bip: [ 98 103 166 128 135 115 114 120 140]
nakem: [108  98 115 127  67 126  90  77  79]
beras: [162 120 200 128 193 145 177 171 166]
togus: [122 110 152 103 128 136 133 131 142]
Bafed: [108  78  80  67  99 155 115 159 161]
rem: [122 102 100  90 144 132 133  87  88]
gor: [109 105  92  95 102 133 132 104 137]
Mabuk: [106 107  98  98 143 136 118  76 106]
geb: [120 154 130 160 132 123 134 190 184]
find: [ 98 115 127  67 126  90  77] | nakem
find: [126  90  77] | nakem

nuvuz: [147 125 130 136 147 128 131]
tori: [142 131 141 135 137 131 129]
vil: [135 149 131 137 122 130 141]
vebag: [158 134 132 138 145 128 138]
gezek: [154 146 139 139 128 130 143]
pov: [154 137 140 143 145 125 135]
bidob: [186 142 134 136 130 128 137]
gino: [170 140 132 135 136 131 135]
fub: [156 138 137 145 134 133 133]
fov: [153 149 131 143 129 137 135]
tupat: [146 142 155 141 141 127 133]
find: [135 149 131 137 122] | vil
find: [135 149 131 137 122 130 141] | vil
find: [170 140 132 135 136 131] | gino
find: [146 139] | gezek
find: [186 142 134 136 130 128] | bidob
find: [156 138 137 145 134] | fub

vog: [135 142 133 138 130 136 131]
gaz: [104 114 162 134 113 148 180]
ditab: [130 128 126 129 127 127 129]
nazun: [157 113 151  79  98 126 143]
vutad: [126 128 124 135 142 132 120]
beto: [128 129 129 124 126 130 127]
kare: [128 128 127 130 128 130 129]
vezon: [128 138 137  97 113 142 117]
desu: [127 126 128 129 129 128 127]
zag: [125 124 127 129 130 128 126]
find: [142 133] | vog
find: [135 142 132] | vutad
find: [128 128 127 130 128 130] | kare

sofe: [139 139  86 163  96]
tefi: [136 112 105  91 164]
tesit: [110 105  91 164 102]
vomi: [160 161 125 101 100]
paten: [ 72 113 138 123 121]
Zus: [141 139  89 168  92]
Nire: [ 74 108 139 122 121]
Tem: [139 111 102  89 163]
bilin: [142 142  86 167  96]
finaz: [161 149 182 131 134]
reg: [132 133 140 104 178]
Paze: [121  71  99 127 111]
find: [139 122 121] | Nire
find: [112 105  91 164] | tefi
find: [108 139 122] | Nire

ledok: [134 136 117 113 128 134 121 137 132 141]
Rizi: [129 133 118 122 137 141 152 128 135 110]
Baz: [123 133 141 150 128 150 134 169 159 121]
vore: [127 123 139 146 110 115 136 132 129 156]
zite: [138 125 125 122 111 109  96 132 111 107]
Vemi: [123 136 117 113 128 134 121 137 132 141]
zili: [134 127 119 128 150 150 155 139 143 154]
find: [150 128 150] | Baz
find: [136 132 129] | vore
find: [127 119 128 150 150 155 139 143 154] | zili
find: [123 136 117 113 128 134 121 137 132 141] | Vemi

batap: [151 138 110  69  85 176 143 122 154 142  93 159 176 118 162]
nepu: [123 151 138 113  69  85 159 155 125  89  76 102  98  68 150]
riz: [168  82 138 113  69  85 159 155 125  89  76 102  98  68 150]
guteb: [123 151 138 113  69  85 159 155 125  98 149 167 168  84 151]
find: [ 82 138] | riz
find: [ 82 138 113  69  85] | riz
find: [168  84] | guteb
find: [154 142  93] | batap
find: [123 151 138 113  69  85 159 155 125  98 149 167 168  84 151] | guteb
find: [123 151 138 113  69  85 159 155 125  89  76 102  98  68 150] | nepu
find: [ 85 176 143 122 154 142  93 159] | batap

